Here is a tiny trained network, its code and every weight. The questions are about switching its units off for an input and a target symbol, where a switched-off unit gives its printed mean instead of its output.

import numpy as np


def w(rows, s, z=0):
    codes = np.array(rows[::2]) - 128.0
    scale = np.full(codes.shape[1], s)
    scale[-1] = z or s
    return codes * scale


def f(y):
    return np.maximum(y, 0)


def softmax(a):
    e = np.exp(a - a.max(-1, keepdims=True))
    return e / e.sum(-1, keepdims=True)


def log_softmax(a):
    a = a - a.max(-1, keepdims=True)
    return a - np.log(np.exp(a).sum(-1, keepdims=True))


def net(x, mask):
    ids = ['βγζηθτ'.index(c) for c in x.split()]
    T = len(ids)
    res = E[ids] + P[:T]
    u = 0
    for l in range(2):
        q, k, v = (res @ M[l].T for M in (Q, K, V))
        z = softmax(np.where(np.tri(T) > 0, q @ k.T / 4**0.5, -1e9)) @ v
        res = res + np.where(mask[u], z, O[l][:, -1]) @ O[l][:, :-1]
        u += 1
        y = f(res @ A[l][:, :-1].T + A[l][:, -1])
        res = res + np.where(mask[u : u + 4], y, B[l][:, -1]) @ B[l][:, :-1]
        u += 4
    return log_softmax(res[-1] @ U[:, :-1].T + U[:, -1])


Q, K, V, O, A, B = {}, {}, {}, {}, {}, {}
E = w([
[113,208,116,192],'β',
[193,107,104,152],'γ',
[191,156,107,194],'ζ',
[82,68,57,188],'η',
[169,208,72,222],'θ',
[180,246,92,160],'τ',
],0.011)
P = w([
[177,136,252,115],'0',
[33,172,158,183],'1',
[49,155,132,160],'2',
[100,150,115,140],'3',
[130,157,86,129],'4',
[150,152,74,132],'5',
[122,152,75,119],'6',
[132,145,59,119],'7',
[148,145,39,121],'8',
[135,130,64,126],'9',
[152,122,39,137],'10',
],0.011)
Q[0] = w([
[30,153,63,132],'0.h1',
[174,186,5,133],'0.h1',
[189,134,137,101],'0.h1',
[140,176,114,128],'0.h1',
],0.014)
K[0] = w([
[163,92,154,58],'0.h1',
[121,110,249,105],'0.h1',
[8,124,160,159],'0.h1',
[88,90,170,82],'0.h1',
],0.013)
V[0] = w([
[73,126,141,255],'0.h1',
[167,171,95,176],'0.h1',
[129,152,104,169],'0.h1',
[76,91,166,98],'0.h1',
],0.013)
O[0] = w([
[17,222,72,160,253],'0.h1',
[196,188,101,160,194],'0.h1',
[113,178,38,38,144],'0.h1',
[1,149,191,199,78],'0.h1',
],0.0078,0.0044)
A[0] = w([
[201,114,126,190,224],'0.n1',
[133,2,173,188,134],'0.n2',
[184,69,129,240,4],'0.n3',
[206,83,204,175,35],'0.n4',
],0.0089,0.0026)
B[0] = w([
[41,160,72,23,253],'0.n1',
[147,170,123,242,167],'0.n2',
[101,159,249,176,182],'0.n3',
[68,3,144,195,147],'0.n4',
],0.006,0.0046)
Q[1] = w([
[58,3,162,70],'1.h1',
[10,79,128,99],'1.h1',
[100,114,155,155],'1.h1',
[104,114,214,59],'1.h1',
],0.011)
K[1] = w([
[77,118,46,79],'1.h1',
[2,173,113,62],'1.h1',
[136,139,99,84],'1.h1',
[33,209,15,119],'1.h1',
],0.0098)
V[1] = w([
[1,93,176,177],'1.h1',
[97,185,27,118],'1.h1',
[196,46,127,164],'1.h1',
[158,174,104,121],'1.h1',
],0.0098)
O[1] = w([
[88,159,1,192,255],'1.h1',
[213,55,106,151,80],'1.h1',
[9,102,85,124,121],'1.h1',
[200,115,222,122,106],'1.h1',
],0.0091,0.0072)
A[1] = w([
[19,63,79,59,44],'1.n1',
[189,57,197,11,96],'1.n2',
[84,53,216,202,225],'1.n3',
[143,2,32,144,254],'1.n4',
],0.0081,0.0074)
B[1] = w([
[127,9,166,173,212],'1.n1',
[1,168,33,240,182],'1.n2',
[101,252,199,176,142],'1.n3',
[146,120,97,49,248],'1.n4',
],0.0094,0.013)
U = w([
[195,101,103,177,165],'β',
[43,125,101,119,28],'γ',
[70,201,142,23,206],'ζ',
[129,133,36,146,200],'η',
[178,92,75,254,2],'θ',
[79,218,109,147,167],'τ',
],0.0084,0.0077)

Each question gives the input, a string of symbols that net reads in full, and the target symbol t.
The units are the heads (4 rows each of Q, K, V and O) and the neurons (one row each of A and B). Each row of codes is followed by its name. A weight is (code - 128) times the scale printed after its matrix; where a second scale follows, it is the last column's (O, A, B and U).
mask holds one flag per unit, layer by layer, with each layer's heads first. A switched-off unit (its flag False) gives its mean, the last column of its rows in O or B, instead of its output. The means were averaged over made-up inputs and are rounded, as every weight is.
A unit's drop is (log p(t) with every unit on - log p(t) with that unit switched off) / (log p(t) with every unit on - log p(t) with every unit switched off).
The circuit of an input: a set's keep is (log p(t) with only the set's units on - log p(t) with every unit switched off) / (log p(t) with every unit on - log p(t) with every unit switched off). Starting from all 10 units, units are removed one at a time, each time the one whose removal leaves the highest keep (on an exact tie, the one counted first), for as long as the keep stays at least 0.8.
units of the circuit, in order: the units of the circuit, biggest drop first
top k neurons: the k neurons with the biggest drops, biggest first
k most important neurons of layer l: the k neurons of layer l with the biggest drops, biggest first
drop when u is switched off: that unit's drop, to one decimal
input γ η η η η η ζ γ β, target γ: units of the circuit, in order : 1.h1, 0.h1, 0.n4, 1.n1
input ζ η γ η θ η η ζ β θ, target ζ: units of the circuit, in order : 1.h1, 0.h1
input γ η β η γ η η η γ, target γ: units of the circuit, in order : 1.h1, 0.h1, 0.n4
input ζ θ θ η ζ η η γ γ, target ζ: 2 most important neurons of layer 1 : 1.n1, 1.n2
input ζ η β, target ζ: units of the circuit, in order : 1.h1
input θ γ η η η η ζ γ η θ, target θ: units of the circuit, in order : 1.h1, 1.n2, 0.h1
input γ θ η η η γ η γ γ ζ η, target γ: units of the circuit, in order : 1.h1, 0.h1, 0.n4
input γ τ η η, target γ: units of the circuit, in order : 1.h1, 0.n4, 0.h1, 0.n2
input τ γ β γ ζ η β θ θ τ η, target τ: units of the circuit, in order : 1.h1, 1.n2, 0.h1, 1.n3
input ζ η η η, target ζ: top 3 neurons : 0.n4, 1.n1, 1.n2
input θ η η γ η γ θ γ γ τ ζ, target θ: top 3 neurons : 1.n2, 1.n4, 0.n1
input τ η ζ η γ, target τ: units of the circuit, in order : 1.n2, 0.h1, 1.h1
input ζ η γ θ γ β, target ζ: top 3 neurons : 0.n4, 1.n2, 1.n1
input β η γ τ η τ γ η ζ, target β: units of the circuit, in order : 1.h1
input ζ η θ, target ζ: top 2 neurons : 1.n2, 1.n1
input θ ζ θ θ η, target θ: top 3 neurons : 1.n2, 0.n1, 1.n4
input τ η η γ γ η ζ ζ, target τ: drop when 1.n2 is switched off : 1.9
input β η γ η β η, target β: drop when 0.h1 is switched off : 0.2
input θ γ γ γ τ, target θ: drop when 1.h1 is switched off : 1.4
input τ γ η η η θ η γ η γ, target τ: drop when 1.h1 is switched off : 1.2
